Below are the code and all the weights of a small trained network. Each question names an input and a target symbol and asks about switching units off, where a switched-off unit gives its printed mean instead of its output.

import numpy as np


def w(rows, s, z=0):
    codes = np.array(rows[::2]) - 128.0
    scale = np.full(codes.shape[1], s)
    scale[-1] = z or s
    return codes * scale


def f(y):
    return y / 2 * (1 + np.tanh(0.7978845608 * (y + 0.044715 * y**3)))


def softmax(a):
    e = np.exp(a - a.max(-1, keepdims=True))
    return e / e.sum(-1, keepdims=True)


def log_softmax(a):
    a = a - a.max(-1, keepdims=True)
    return a - np.log(np.exp(a).sum(-1, keepdims=True))


def net(x, mask):
    ids = ['βδεζλμπστ'.index(c) for c in x.split()]
    T = len(ids)
    res = E[ids] + P[:T]
    q, k, v = (res @ M[0].T for M in (Q, K, V))
    z = softmax(np.where(np.tri(T) > 0, q @ k.T / 3**0.5, -1e9)) @ v
    res = res + np.where(mask[0], z, O[0][:, -1]) @ O[0][:, :-1]
    y = f(res @ A[0][:, :-1].T + A[0][:, -1])
    res = res + np.where(mask[1:13], y, B[0][:, -1]) @ B[0][:, :-1]
    return log_softmax(res[-1] @ U[:, :-1].T + U[:, -1])


Q, K, V, O, A, B = {}, {}, {}, {}, {}, {}
E = w([
[93,127,95,23,25,23,65,108,35,95,153,117],'β',
[149,123,57,123,137,79,189,105,98,167,250,149],'δ',
[127,162,64,79,60,76,110,213,216,174,118,137],'ε',
[168,240,99,163,40,153,39,94,111,35,7,244],'ζ',
[3,108,2,146,145,152,90,85,24,108,137,190],'λ',
[86,44,164,240,117,129,253,82,212,207,155,65],'μ',
[46,127,150,164,230,172,196,118,175,62,171,131],'π',
[61,12,190,108,147,181,56,132,126,70,70,203],'σ',
[185,227,235,226,79,119,207,186,173,65,96,200],'τ',
],0.0071)
P = w([
[127,151,113,73,150,70,176,102,181,171,107,254],'0',
[118,82,72,117,127,70,150,112,175,104,149,182],'1',
[78,202,217,104,71,191,114,164,43,176,186,107],'2',
[149,92,70,128,167,63,99,136,134,120,61,125],'3',
[131,83,53,176,98,102,163,100,164,56,170,197],'4',
[107,179,217,122,50,224,84,172,53,129,168,67],'5',
[164,85,65,167,159,85,124,139,106,94,32,106],'6',
[146,101,54,203,85,125,189,95,148,24,177,208],'7',
[93,187,202,114,50,220,111,155,44,168,188,90],'8',
],0.0083)
Q[0] = w([
[122,206,184,87,51,226,118,159,83,189,223,87],'head 0',
[198,109,109,72,247,58,118,112,103,190,66,64],'head 0',
[141,82,62,171,83,58,187,107,198,40,173,255],'head 0',
],0.0098)
K[0] = w([
[97,166,145,51,122,109,159,99,154,192,147,219],'head 0',
[66,71,116,93,129,151,81,167,124,147,167,3],'head 0',
[194,162,139,212,64,149,124,142,102,56,111,126],'head 0',
],0.011)
V[0] = w([
[87,66,65,156,228,143,186,41,53,141,244,116],'head 0',
[54,115,133,113,163,200,46,69,60,3,60,170],'head 0',
[125,156,10,24,2,56,49,107,24,147,131,142],'head 0',
],0.0064)
O[0] = w([
[164,139,90,116,207,138,147,116,68,182,48,58,198],'head 0',
[117,159,159,20,163,176,97,59,176,161,123,193,5],'head 0',
[139,119,104,69,69,125,255,105,103,95,63,180,235],'head 0',
],0.009,0.0026)
A[0] = w([
[155,143,84,136,152,67,99,113,246,74,141,187,192],'neuron 0',
[120,185,222,60,151,248,52,71,117,253,125,96,146],'neuron 1',
[142,177,173,189,136,132,62,192,114,199,145,64,3],'neuron 2',
[91,96,158,232,96,94,66,151,135,108,199,109,183],'neuron 3',
[148,70,52,169,187,88,151,74,123,149,46,116,113],'neuron 4',
[150,153,148,51,77,152,200,55,145,99,103,163,88],'neuron 5',
[102,90,86,75,122,134,169,118,236,129,127,210,157],'neuron 6',
[149,174,111,81,207,177,106,92,82,209,74,134,134],'neuron 7',
[183,75,86,99,109,92,181,124,189,103,90,178,111],'neuron 8',
[47,140,175,102,78,174,76,124,141,120,199,140,157],'neuron 9',
[116,140,82,171,237,70,77,126,200,115,156,125,174],'neuron 10',
[156,65,145,85,146,115,96,51,222,126,92,207,50],'neuron 11',
],0.0063,0.0026)
B[0] = w([
[169,122,36,145,126,164,177,165,84,67,116,80,230],'neuron 0',
[254,93,156,105,238,118,175,189,88,134,121,193,175],'neuron 1',
[68,104,155,149,164,151,53,105,92,119,188,75,175],'neuron 2',
[106,80,179,101,62,141,145,119,197,122,154,143,252],'neuron 3',
[158,210,201,154,122,79,85,49,189,205,141,213,255],'neuron 4',
[68,173,174,77,162,122,88,66,152,89,166,79,233],'neuron 5',
[72,148,83,182,170,160,77,144,77,173,126,99,245],'neuron 6',
[91,101,84,106,120,250,150,222,138,124,126,173,180],'neuron 7',
[141,114,136,164,176,71,91,121,60,132,121,78,253],'neuron 8',
[176,172,144,146,118,71,126,89,158,176,140,187,195],'neuron 9',
[143,130,119,23,127,170,206,147,199,104,82,112,195],'neuron 10',
[171,53,133,214,126,180,93,166,119,109,227,123,173],'neuron 11',
],0.0065,0.0046)
U = w([
[71,139,171,39,128,74,131,66,116,66,101,58,126],'β',
[254,172,131,152,164,64,137,106,131,158,114,208,213],'δ',
[109,97,60,186,120,148,180,215,44,118,46,30,193],'ε',
[82,152,109,198,158,151,55,100,110,93,192,49,5],'ζ',
[35,200,122,113,125,156,82,103,150,191,111,200,113],'λ',
[85,116,181,175,104,105,62,80,212,212,136,101,123],'μ',
[157,150,105,29,189,179,200,152,179,92,95,81,149],'π',
[175,40,160,151,189,149,71,190,80,144,155,152,61],'σ',
[139,76,125,115,42,139,199,153,169,60,140,203,112],'τ',
],0.0058,0.0026)

Each question gives the input, a string of symbols that net reads in full, and the target symbol t.
The units are the heads (3 rows each of Q, K, V and O) and the neurons (one row each of A and B). Each row of codes is followed by its name. A weight is (code - 128) times the scale printed after its matrix; where a second scale follows, it is the last column's (O, A, B and U).
mask holds one flag per unit, heads first, then neurons. A switched-off unit (its flag False) gives its mean, the last column of its rows in O or B, instead of its output. The means were averaged over made-up inputs and are rounded, as every weight is.
A unit's drop is (log p(t) with every unit on - log p(t) with that unit switched off) / (log p(t) with every unit on - log p(t) with every unit switched off).
The circuit of an input: a set's keep is (log p(t) with only the set's units on - log p(t) with every unit switched off) / (log p(t) with every unit on - log p(t) with every unit switched off). Starting from the 12 units with the biggest drops (on a tie, the unit counted first), units are removed one at a time, each time the one whose removal leaves the highest keep (on an exact tie, the one counted first), for as long as the keep stays at least 0.8.
circuit, biggest first: the units of the circuit, biggest drop first
top k neurons: the k neurons with the biggest drops, biggest first
drop when u is switched off: that unit's drop, to one decimal
input μ β δ δ, target δ: circuit, biggest first -> [neuron 4; head 0]
input δ ε ε ε π δ δ δ π, target ε: circuit, biggest first -> [head 0]
input τ δ λ, target μ: circuit, biggest first -> [head 0; neuron 3; neuron 9]
input τ ε δ ε ε, target τ: circuit, biggest first -> [head 0; neuron 3; neuron 0]
input μ δ λ, target ζ: circuit, biggest first -> [head 0; neuron 2]
input λ τ π π δ ε, target π: circuit, biggest first -> [head 0; neuron 1; neuron 7]
input μ μ δ δ λ λ π δ ε, target ζ: top 2 neurons -> [neuron 2; neuron 4]
input β ζ δ δ τ λ, target β: circuit, biggest first -> [head 0; neuron 5]
input ε τ δ μ, target μ: circuit, biggest first -> [head 0; neuron 4; neuron 3]
input σ π ε δ δ ε, target δ: circuit, biggest first -> [head 0; neuron 1; neuron 9]
input π δ β, target σ: circuit, biggest first -> [head 0; neuron 1]
input τ λ ε δ δ π δ π ζ, target μ: top 3 neurons -> [neuron 3; neuron 9; neuron 2]
input λ β δ π λ, target λ: circuit, biggest first -> [head 0; neuron 4; neuron 7]
input δ ε δ β λ σ σ ε, target ε: top 3 neurons -> [neuron 0; neuron 4; neuron 6]
input τ ζ π π δ, target ζ: top 2 neurons -> [neuron 6; neuron 5]
input δ δ δ ζ ε, target ζ: top neuron -> [neuron 6]
input ε δ δ δ τ σ, target τ: circuit, biggest first -> [head 0; neuron 3]
input δ λ λ δ τ μ, target ε: top 2 neurons -> [neuron 5; neuron 9]
input π β δ ε δ τ, target σ: top 2 neurons -> [neuron 1; neuron 2]
input β ε δ ζ π, target ζ: top 3 neurons -> [neuron 6; neuron 11; neuron 5]
input λ ε δ β β σ π, target π: drop when neuron 10 is switched off -> 0.4
input δ δ μ, target ε: drop when head 0 is switched off -> 1.0
input ε δ σ τ δ τ, target τ: drop when head 0 is switched off -> 0.8
input δ δ δ β π π δ π τ, target ε: top neuron -> [neuron 4]
